Below are the code and all the weights of a small trained network. Each question names an input and a target symbol and asks about switching units off, where a switched-off unit gives its printed mean instead of its output.

import numpy as np


def w(rows, s, z=0):
    codes = np.array(rows[::2]) - 128.0
    scale = np.full(codes.shape[1], s)
    scale[-1] = z or s
    return codes * scale


def f(y):
    return y / 2 * (1 + np.tanh(0.7978845608 * (y + 0.044715 * y**3)))


def softmax(a):
    e = np.exp(a - a.max(-1, keepdims=True))
    return e / e.sum(-1, keepdims=True)


def log_softmax(a):
    a = a - a.max(-1, keepdims=True)
    return a - np.log(np.exp(a).sum(-1, keepdims=True))


def net(x, mask):
    ids = ['βδεζφω'.index(c) for c in x.split()]
    T = len(ids)
    res = E[ids] + P[:T]
    u = 0
    for l in range(2):
        q, k, v = (res @ M[l].T for M in (Q, K, V))
        z = softmax(np.where(np.tri(T) > 0, q @ k.T / 4**0.5, -1e9)) @ v
        res = res + np.where(mask[u], z, O[l][:, -1]) @ O[l][:, :-1]
        u += 1
        y = f(res @ A[l][:, :-1].T + A[l][:, -1])
        res = res + np.where(mask[u : u + 8], y, B[l][:, -1]) @ B[l][:, :-1]
        u += 8
    return log_softmax(res[-1] @ U[:, :-1].T + U[:, -1])


Q, K, V, O, A, B = {}, {}, {}, {}, {}, {}
E = w([
[112,100,63,60,21,173,111,128,131,153],'β',
[58,109,90,169,146,76,109,56,117,153],'δ',
[146,87,169,199,249,171,170,102,97,103],'ε',
[183,98,207,50,157,230,135,113,169,126],'ζ',
[83,149,135,83,181,180,118,94,116,13],'φ',
[161,161,124,242,94,139,175,228,204,203],'ω',
],0.013)
P = w([
[162,9,124,148,158,112,108,136,168,54],'0',
[88,146,139,197,91,214,55,9,136,115],'1',
[75,179,127,43,174,89,192,79,172,185],'2',
[5,2,133,118,101,105,132,241,238,85],'3',
[42,218,166,186,50,235,65,86,132,121],'4',
[169,220,197,62,106,112,218,106,49,196],'5',
],0.0085)
Q[0] = w([
[198,73,172,126,141,160,162,156,173,174],'0.h1',
[161,121,95,148,152,10,163,150,78,173],'0.h1',
[141,171,91,103,56,140,77,128,149,161],'0.h1',
[134,198,173,148,136,144,61,86,75,121],'0.h1',
],0.011)
K[0] = w([
[184,124,181,135,164,209,170,150,214,197],'0.h1',
[105,128,98,241,142,1,138,107,112,218],'0.h1',
[148,162,34,58,11,109,112,121,134,159],'0.h1',
[64,222,120,51,195,113,112,69,93,119],'0.h1',
],0.0084)
V[0] = w([
[75,70,121,224,121,158,6,100,82,126],'0.h1',
[62,94,165,51,88,106,163,81,202,151],'0.h1',
[167,192,169,211,123,163,208,215,35,219],'0.h1',
[214,249,103,37,71,83,125,129,3,134],'0.h1',
],0.005)
O[0] = w([
[141,63,188,126,89,173,205,51,142,134,143],'0.h1',
[82,150,124,133,142,93,87,115,95,201,185],'0.h1',
[92,105,114,104,175,143,150,124,255,126,47],'0.h1',
[194,153,94,67,152,142,144,56,135,89,2],'0.h1',
],0.009,0.0058)
A[0] = w([
[147,232,191,147,67,154,67,63,45,162,130],'0.n1',
[139,123,131,224,31,193,169,118,125,87,81],'0.n2',
[108,199,228,107,163,71,196,68,49,180,100],'0.n3',
[59,175,181,131,76,150,109,125,107,168,150],'0.n4',
[130,182,138,212,114,171,148,97,118,147,132],'0.n5',
[86,159,3,76,233,54,153,59,156,96,198],'0.n6',
[97,133,173,54,163,159,215,128,49,146,250],'0.n7',
[237,169,182,89,155,145,64,222,136,143,188],'0.n8',
],0.0057,0.0016)
B[0] = w([
[204,19,137,183,91,245,223,119,183,104,253],'0.n1',
[120,58,92,84,216,186,75,115,154,104,215],'0.n2',
[202,106,129,157,76,153,126,104,185,128,195],'0.n3',
[131,110,87,182,73,217,65,83,117,96,233],'0.n4',
[147,80,122,115,170,164,159,29,188,183,184],'0.n5',
[73,189,125,50,255,57,104,40,92,182,149],'0.n6',
[91,185,165,169,68,132,170,101,127,151,209],'0.n7',
[131,126,155,172,134,117,83,98,114,206,160],'0.n8',
],0.0062,0.0059)
Q[1] = w([
[253,146,59,182,143,244,128,44,210,79],'1.h1',
[251,137,99,168,176,157,141,58,110,169],'1.h1',
[209,195,153,11,145,119,243,95,155,102],'1.h1',
[104,219,106,152,135,51,183,133,104,133],'1.h1',
],0.006)
K[1] = w([
[39,203,161,110,62,237,84,121,139,130],'1.h1',
[2,204,154,63,128,148,128,110,70,191],'1.h1',
[102,137,139,200,126,141,238,60,158,177],'1.h1',
[93,90,95,170,156,78,145,120,99,170],'1.h1',
],0.0065)
V[1] = w([
[81,153,125,216,194,86,211,137,229,80],'1.h1',
[79,121,160,137,211,128,173,126,63,21],'1.h1',
[149,113,13,56,106,135,193,148,100,50],'1.h1',
[167,152,254,112,170,133,118,121,57,79],'1.h1',
],0.0068)
O[1] = w([
[210,157,184,45,76,205,39,121,102,123,69],'1.h1',
[99,143,84,111,145,202,151,220,46,116,129],'1.h1',
[139,133,11,234,119,149,78,109,166,99,1],'1.h1',
[149,120,119,42,95,76,175,189,1,98,143],'1.h1',
],0.0084,0.0066)
A[1] = w([
[117,91,130,33,133,70,122,167,131,102,127],'1.n1',
[146,166,65,164,121,80,130,174,70,63,33],'1.n2',
[89,120,153,36,185,151,140,108,92,156,110],'1.n3',
[115,147,85,135,176,61,150,193,100,163,132],'1.n4',
[109,96,173,132,136,122,151,147,66,77,254],'1.n5',
[138,109,102,141,134,206,66,109,126,138,32],'1.n6',
[76,119,103,173,154,126,2,129,178,67,137],'1.n7',
[145,63,117,108,86,197,129,171,136,89,70],'1.n8',
],0.0077,0.0027)
B[1] = w([
[172,56,129,164,130,3,102,137,28,39,164],'1.n1',
[87,71,101,9,136,187,69,101,175,184,139],'1.n2',
[145,137,21,109,141,159,149,89,103,106,230],'1.n3',
[124,84,83,47,184,61,43,7,57,130,151],'1.n4',
[92,156,158,149,70,172,132,124,170,181,255],'1.n5',
[178,138,163,142,146,69,86,90,73,72,186],'1.n6',
[214,119,52,88,123,199,109,158,188,80,179],'1.n7',
[147,234,144,193,199,96,104,141,63,124,223],'1.n8',
],0.0077,0.0097)
U = w([
[160,108,71,121,125,136,152,167,171,83,143],'β',
[154,83,182,105,127,54,120,128,122,80,1],'δ',
[97,204,76,53,244,148,97,91,124,189,123],'ε',
[90,154,181,115,2,172,221,198,198,194,225],'ζ',
[162,225,129,186,126,111,139,201,110,98,151],'φ',
[164,135,171,82,118,129,81,171,172,100,59],'ω',
],0.0059,0.0023)

Each question gives the input, a string of symbols that net reads in full, and the target symbol t.
The units are the heads (4 rows each of Q, K, V and O) and the neurons (one row each of A and B). Each row of codes is followed by its name. A weight is (code - 128) times the scale printed after its matrix; where a second scale follows, it is the last column's (O, A, B and U).
mask holds one flag per unit, layer by layer, with each layer's heads first. A switched-off unit (its flag False) gives its mean, the last column of its rows in O or B, instead of its output. The means were averaged over made-up inputs and are rounded, as every weight is.
A unit's drop is (log p(t) with every unit on - log p(t) with that unit switched off) / (log p(t) with every unit on - log p(t) with every unit switched off).
The circuit of an input: a set's keep is (log p(t) with only the set's units on - log p(t) with every unit switched off) / (log p(t) with every unit on - log p(t) with every unit switched off). Starting from the 12 units with the biggest drops (on a tie, the unit counted first), units are removed one at a time, each time the one whose removal leaves the highest keep (on an exact tie, the one counted first), for as long as the keep stays at least 0.8.
circuit, biggest first: the units of the circuit, biggest drop first
most important unit: the unit with the biggest drop
top k neurons: the k neurons with the biggest drops, biggest first
top k neurons in layer l: the k neurons of layer l with the biggest drops, biggest first
drop of u: that unit's drop, to one decimal
input ζ δ ζ δ, target δ: circuit, biggest first -> [1.h1, 0.n1, 1.n1, 0.n8]
input ω ζ δ δ, target ω: most important unit -> 1.h1
input ω ζ ζ, target ζ: circuit, biggest first -> [1.n8, 0.n7, 0.n2]
input ω ε ε ε ε, target ε: top 3 neurons in layer 0 -> [0.n2, 0.n5, 0.n1]
input ζ φ ω, target ε: circuit, biggest first -> [0.h1, 1.n4]
input ζ δ φ ζ, target δ: circuit, biggest first -> [1.h1, 1.n1, 0.n1, 0.h1]
input β β ζ φ, target β: circuit, biggest first -> [1.h1, 1.n7]
input β δ ω φ ζ ε, target ε: top 3 neurons -> [0.n6, 0.n1, 1.n3]
input φ φ ω δ, target ε: top 2 neurons -> [1.n4, 1.n2]
input ζ ζ δ ε, target δ: top 4 neurons -> [1.n4, 1.n1, 0.n1, 0.n8]
input ζ ω φ ζ ε, target ζ: top 2 neurons in layer 0 -> [0.n1, 0.n3]
input ε ω φ δ ε ζ, target ε: top 2 neurons -> [1.n3, 0.n6]
input ζ β φ δ, target δ: top 3 neurons -> [1.n4, 0.n1, 1.n1]
input ω ε ζ δ φ φ, target ζ: most important unit -> 0.n7
input φ ζ ζ, target ζ: top 4 neurons in layer 0 -> [0.n7, 0.n3, 0.n2, 0.n6]
input ε φ φ δ, target φ: top 2 neurons -> [1.n8, 1.n1]
input ε β φ β ε, target β: top 2 neurons -> [0.n3, 0.n4]
input ω ζ ζ β ε, target β: top 2 neurons in layer 0 -> [0.n1, 0.n4]
input ε φ δ ω ω ζ, target ε: top 3 neurons -> [0.n6, 1.n3, 1.n5]
input ω δ ζ ε β, target β: most important unit -> 1.h1
input ζ ζ β φ, target δ: top 3 neurons -> [1.n1, 0.n1, 1.n4]
input δ ζ β, target ε: drop of 0.n6 -> 1.2
input ε δ ε ε, target φ: drop of 1.n8 -> 0.8
input ε φ φ β, target φ: drop of 0.n5 -> 0.0
input φ ε ζ φ δ, target φ: top 2 neurons in layer 1 -> [1.n8, 1.n6]
